Here is a tiny trained network, its code and every weight. The questions are about switching its units off for an input and a target symbol, where a switched-off unit gives its printed mean instead of its output.

import numpy as np


def w(rows, s, z=0):
    codes = np.array(rows[::2]) - 128.0
    scale = np.full(codes.shape[1], s)
    scale[-1] = z or s
    return codes * scale


def f(y):
    return np.maximum(y, 0)


def softmax(a):
    e = np.exp(a - a.max(-1, keepdims=True))
    return e / e.sum(-1, keepdims=True)


def log_softmax(a):
    a = a - a.max(-1, keepdims=True)
    return a - np.log(np.exp(a).sum(-1, keepdims=True))


def net(x, mask):
    ids = ['ΓΘΛΠΦβδεζημξστψω'.index(c) for c in x.split()]
    T = len(ids)
    res = E[ids] + P[:T]
    u = 0
    for l in range(2):
        r = res
        for j in range(2):
            rows = slice(2 * j, 2 * j + 2)
            q, k, v = (r @ M[l][rows].T for M in (Q, K, V))
            z = softmax(np.where(np.tri(T) > 0, q @ k.T / 2**0.5, -1e9)) @ v
            o = O[l][rows]
            res = res + np.where(mask[u + j], z, o[:, -1]) @ o[:, :-1]
        u += 2
        y = f(res @ A[l][:, :-1].T + A[l][:, -1])
        res = res + np.where(mask[u : u + 12], y, B[l][:, -1]) @ B[l][:, :-1]
        u += 12
    return log_softmax(res[-1] @ U[:, :-1].T + U[:, -1])


Q, K, V, O, A, B = {}, {}, {}, {}, {}, {}
E = w([
[52,142,206,138,156,147,143,90,113,90,113,137],'Γ',
[85,126,114,118,108,166,63,64,160,83,138,125],'Θ',
[161,123,111,150,233,106,164,137,138,115,191,130],'Λ',
[74,132,135,64,105,134,46,114,146,82,116,167],'Π',
[80,179,191,89,124,105,107,153,146,90,115,159],'Φ',
[61,187,139,128,78,135,76,126,149,84,118,103],'β',
[107,179,81,69,100,136,55,116,161,114,157,147],'δ',
[102,199,121,185,146,94,134,87,120,129,115,131],'ε',
[129,171,40,139,101,124,56,79,164,132,173,105],'ζ',
[141,145,78,190,121,124,93,67,128,110,133,143],'η',
[155,105,67,118,138,143,78,112,160,104,177,128],'μ',
[11,111,186,111,91,122,86,141,123,94,83,120],'ξ',
[82,43,125,101,154,142,70,104,128,71,103,137],'σ',
[137,193,125,113,165,103,134,157,149,114,175,133],'τ',
[105,28,105,160,197,113,109,77,98,120,115,183],'ψ',
[135,85,117,42,183,115,161,187,197,120,141,169],'ω',
],0.011)
P = w([
[81,96,68,97,177,31,115,99,95,155,164,121],'0',
[120,168,195,223,81,179,70,78,74,122,63,206],'1',
[80,134,87,160,129,68,198,85,202,176,112,103],'2',
[145,191,194,215,137,159,72,126,88,103,53,245],'3',
[70,122,83,161,135,80,215,89,212,173,100,105],'4',
[142,158,170,223,165,167,70,151,91,93,87,211],'5',
[72,126,79,161,120,74,214,88,212,174,102,108],'6',
[145,179,164,209,197,184,59,159,136,106,104,206],'7',
[73,100,77,149,148,69,214,98,202,171,108,112],'8',
[136,228,190,206,151,172,68,194,126,87,121,180],'9',
],0.012)
Q[0] = w([
[77,100,80,148,146,99,168,132,210,144,113,140],'L0H0',
[144,182,157,159,158,156,88,179,128,111,103,223],'L0H0',
[84,78,83,109,123,10,202,100,148,184,137,100],'L0H1',
[157,149,186,114,155,154,94,148,122,81,140,178],'L0H1',
],0.12)
K[0] = w([
[141,140,140,232,163,183,114,60,61,112,136,133],'L0H0',
[99,70,86,63,202,50,37,111,88,117,216,92],'L0H0',
[135,176,143,170,67,159,2,76,88,115,109,179],'L0H1',
[169,131,56,105,114,139,149,123,213,185,170,133],'L0H1',
],0.086)
V[0] = w([
[170,120,119,130,124,139,140,167,156,112,176,88],'L0H0',
[99,116,69,90,120,116,219,124,227,85,2,131],'L0H0',
[116,115,165,84,132,117,77,107,77,116,145,141],'L0H1',
[124,92,108,27,140,172,215,154,164,84,109,218],'L0H1',
],0.0063)
O[0] = w([
[179,129,186,107,147,153,138,152,179,114,154,71,2],'L0H0',
[98,105,189,39,142,142,152,179,64,167,197,203,27],'L0H0',
[80,23,123,120,139,129,24,67,175,119,50,105,99],'L0H1',
[163,81,152,2,136,111,226,129,198,249,86,221,229],'L0H1',
],0.0022,0.0027)
A[0] = w([
[192,136,140,87,113,152,156,147,75,155,122,56,42],'L0N0',
[242,128,156,61,103,153,158,149,59,137,121,47,63],'L0N1',
[134,115,132,140,99,161,110,121,82,130,99,116,119],'L0N2',
[252,112,174,63,89,123,147,88,93,135,105,63,68],'L0N3',
[143,198,154,140,111,125,102,146,98,129,129,122,72],'L0N4',
[180,99,161,110,96,118,132,128,110,138,139,72,36],'L0N5',
[120,139,190,99,104,129,144,140,91,107,84,159,45],'L0N6',
[187,96,158,62,97,177,171,173,125,159,119,152,29],'L0N7',
[172,69,163,137,74,126,134,160,92,199,153,92,2],'L0N8',
[181,132,164,80,98,189,161,143,120,184,124,30,62],'L0N9',
[231,85,149,101,47,187,183,146,79,141,133,34,60],'L0N10',
[147,138,158,161,130,136,157,122,91,130,101,126,66],'L0N11',
],0.019,0.0086)
B[0] = w([
[117,130,162,189,231,84,130,128,206,72,181,139,128],'L0N0',
[139,109,78,159,77,136,124,146,143,108,100,120,128],'L0N1',
[138,143,136,113,168,93,158,151,151,157,127,137,182],'L0N2',
[94,65,159,212,129,44,135,87,155,145,178,131,128],'L0N3',
[140,99,150,139,136,160,179,140,125,114,119,184,255],'L0N4',
[139,165,99,158,197,182,121,68,151,134,131,181,128],'L0N5',
[161,137,124,169,118,154,122,109,151,170,129,120,252],'L0N6',
[164,115,171,186,178,172,31,200,163,56,129,8,183],'L0N7',
[118,169,74,110,130,86,178,141,85,126,93,114,128],'L0N8',
[48,167,152,212,170,141,149,164,116,145,116,154,128],'L0N9',
[113,138,187,223,120,105,176,117,108,72,53,143,128],'L0N10',
[131,127,117,89,86,128,123,146,154,100,155,146,185],'L0N11',
],0.014,0.0033)
Q[1] = w([
[115,100,136,165,194,103,106,143,149,129,108,156],'L1H0',
[31,118,25,105,92,57,207,65,190,164,143,29],'L1H0',
[47,99,9,72,88,42,223,79,159,168,162,52],'L1H1',
[101,91,134,93,103,161,166,120,107,108,123,109],'L1H1',
],0.11)
K[1] = w([
[96,104,167,100,66,169,35,142,93,145,94,90],'L1H0',
[116,108,48,29,129,84,137,130,2,119,194,162],'L1H0',
[98,82,52,35,160,46,18,133,82,131,187,30],'L1H1',
[113,125,108,130,155,166,170,188,190,106,116,66],'L1H1',
],0.081)
V[1] = w([
[106,55,147,42,108,135,113,159,187,121,104,164],'L1H0',
[222,121,75,130,168,106,167,124,164,172,177,121],'L1H0',
[89,252,202,105,159,86,152,160,142,148,152,133],'L1H1',
[119,44,185,190,199,127,177,80,74,136,99,145],'L1H1',
],0.022)
O[1] = w([
[187,80,228,171,71,100,89,117,158,224,181,87,189],'L1H0',
[56,143,80,156,127,78,73,169,203,83,183,131,217],'L1H0',
[183,157,176,99,175,2,83,55,122,51,79,148,188],'L1H1',
[105,136,142,141,175,189,62,112,190,193,47,92,254],'L1H1',
],0.0062,0.013)
A[1] = w([
[142,131,149,69,184,128,129,234,103,88,171,71,24],'L1N0',
[143,137,106,86,102,54,174,82,113,85,121,78,103],'L1N1',
[119,97,85,90,22,127,253,92,30,133,132,81,146],'L1N2',
[166,132,95,64,111,147,197,98,46,139,82,36,22],'L1N3',
[74,109,71,136,76,172,207,145,83,99,170,151,78],'L1N4',
[93,83,108,141,28,116,215,142,70,77,196,136,13],'L1N5',
[102,136,35,94,106,158,201,126,89,82,99,94,6],'L1N6',
[154,153,129,133,134,140,104,111,134,86,85,155,15],'L1N7',
[148,87,141,98,76,140,200,110,69,186,137,62,78],'L1N8',
[181,103,125,58,55,86,184,63,79,137,108,56,88],'L1N9',
[185,139,156,152,174,152,129,164,122,127,120,127,29],'L1N10',
[189,115,158,146,137,111,134,142,121,95,131,141,103],'L1N11',
],0.015,0.013)
B[1] = w([
[93,181,162,154,72,139,210,78,119,145,160,139,162],'L1N0',
[142,32,82,108,73,201,179,128,95,118,142,151,171],'L1N1',
[187,101,134,88,206,152,172,235,192,144,209,190,162],'L1N2',
[96,128,137,82,28,71,76,193,241,189,39,211,136],'L1N3',
[157,126,89,155,21,118,85,193,17,106,109,108,167],'L1N4',
[166,211,126,117,170,112,155,4,247,178,33,57,157],'L1N5',
[71,140,181,83,204,90,105,77,60,182,204,163,146],'L1N6',
[139,113,144,143,84,144,150,141,113,172,162,115,242],'L1N7',
[108,162,121,40,53,150,93,60,69,54,147,91,161],'L1N8',
[40,175,178,229,167,86,186,147,82,122,77,60,157],'L1N9',
[111,120,70,80,139,68,135,151,103,72,164,138,246],'L1N10',
[94,139,108,138,151,171,92,123,140,139,105,94,196],'L1N11',
],0.014,0.011)
U = w([
[243,162,190,136,153,177,67,73,112,121,89,237,250],'Γ',
[252,119,150,132,178,171,40,199,114,46,179,122,196],'Θ',
[107,161,67,112,198,99,88,125,174,62,180,122,125],'Λ',
[161,176,161,125,149,116,145,108,130,52,243,112,126],'Π',
[131,110,138,163,137,126,147,96,111,132,160,106,97],'Φ',
[138,108,139,105,125,126,143,152,141,167,192,151,90],'β',
[192,137,114,107,139,134,158,88,167,134,179,104,100],'δ',
[117,128,132,102,156,133,137,36,133,165,206,163,89],'ε',
[165,163,107,94,130,101,125,74,130,170,199,143,91],'ζ',
[126,123,122,131,107,114,86,123,102,146,196,149,88],'η',
[169,133,77,147,70,101,103,142,121,152,148,115,98],'μ',
[144,141,148,95,88,82,125,91,141,102,142,158,105],'ξ',
[143,125,129,83,102,171,102,63,146,137,193,101,98],'σ',
[167,71,92,116,79,89,137,71,143,75,185,178,116],'τ',
[109,100,110,133,146,204,104,134,156,193,193,101,72],'ψ',
[156,65,166,140,100,54,118,85,174,173,247,107,111],'ω',
],0.0038,0.013)

Each question gives the input, a string of symbols that net reads in full, and the target symbol t.
The units are the heads (2 rows each of Q, K, V and O) and the neurons (one row each of A and B). Each row of codes is followed by its name. A weight is (code - 128) times the scale printed after its matrix; where a second scale follows, it is the last column's (O, A, B and U).
mask holds one flag per unit, layer by layer, with each layer's heads first. A switched-off unit (its flag False) gives its mean, the last column of its rows in O or B, instead of its output. The means were averaged over made-up inputs and are rounded, as every weight is.
A unit's drop is (log p(t) with every unit on - log p(t) with that unit switched off) / (log p(t) with every unit on - log p(t) with every unit switched off).
The circuit of an input: a set's keep is (log p(t) with only the set's units on - log p(t) with every unit switched off) / (log p(t) with every unit on - log p(t) with every unit switched off). Starting from the 12 units with the biggest drops (on a tie, the unit counted first), units are removed one at a time, each time the one whose removal leaves the highest keep (on an exact tie, the one counted first), for as long as the keep stays at least 0.8.
circuit, biggest first: the units of the circuit, biggest drop first
unit that matters most: the unit with the biggest drop
top k neurons: the k neurons with the biggest drops, biggest first
k most important neurons of layer l: the k neurons of layer l with the biggest drops, biggest first
which heads matter: for each layer, one digit per head in row order, 1 if its drop is at least 0.15 and else 0, layers parted by /
drop when u is switched off: that unit's drop, to one decimal
input Λ τ Λ δ ζ Λ Θ, target Λ: which heads matter	00 / 10
input σ η ω, target σ: circuit, biggest first	(L1H0, L1H1, L1N8, L0H1)
input μ η ω β ω ω ε, target μ: which heads matter	00 / 11
input μ Π τ η Λ Π Λ, target μ: circuit, biggest first	(L1N4, L1H1)
input Π Λ τ ω Π ψ τ ω τ, target Π: unit that matters most	L1H0
input η τ Λ Λ η μ ω ω Φ, target η: 2 most important neurons of layer 1	(L1N4, L1N6)
input ω σ τ σ Λ σ ω ω σ ω, target Π: which heads matter	11 / 00
input σ Λ Φ, target σ: circuit, biggest first	(L1H1, L1H0, L1N8, L0H1)
input σ σ μ β ω ψ ψ, target σ: circuit, biggest first	(L1H0, L1N8, L1H1, L0H1)
input δ μ ω μ μ, target δ: which heads matter	00 / 01
input μ Λ τ ω ω ω β Π τ, target μ: top 2 neurons	(L1N4, L1N5)
input ξ τ Λ σ Λ Π ω, target ξ: top 2 neurons	(L1N3, L1N8)
input τ Φ σ σ ψ, target τ: circuit, biggest first	(L1H1, L1N1, L0N4)
input σ μ μ Φ Λ, target σ: unit that matters most	L1H0
input Φ ω τ δ ω Λ ω, target Φ: which heads matter	00 / 11
input ω Λ σ τ Λ Λ τ, target ω: which heads matter	00 / 10
input Λ Π ω Φ ω β ω ω ω ω, target Π: 2 most important neurons of layer 0	(L0N7, L0N11)
input τ Φ τ τ μ ω Λ σ ω, target τ: 2 most important neurons of layer 0	(L0N4, L0N6)
input Φ Φ Λ, target Φ: top 3 neurons	(L1N9, L0N6, L0N4)
input Λ ω Λ σ ξ τ μ, target Λ: circuit, biggest first	(L1H0)
input ε β Λ ε Θ, target ε: which heads matter	01 / 10
input μ τ ω ω ω, target μ: which heads matter	00 / 11
input τ μ μ ε ξ, target τ: which heads matter	00 / 01
input Γ ψ σ, target Γ: which heads matter	00 / 11
input η ζ Φ Λ ω, target η: 2 most important neurons of layer 1	(L1N4, L1N6)
input Φ ω ω Λ ω ω η, target Φ: drop when L1H1 is switched off	0.5
input ψ Λ ω ζ ω, target ψ: circuit, biggest first	(L1H1)
input μ Λ Φ, target μ: drop when L1H0 is switched off	0.2
input τ ω ω ω δ, target τ: drop when L0N6 is switched off	0.1
input Λ ω Π ζ ω Λ Λ Φ σ, target Λ: drop when L1N3 is switched off	0.0
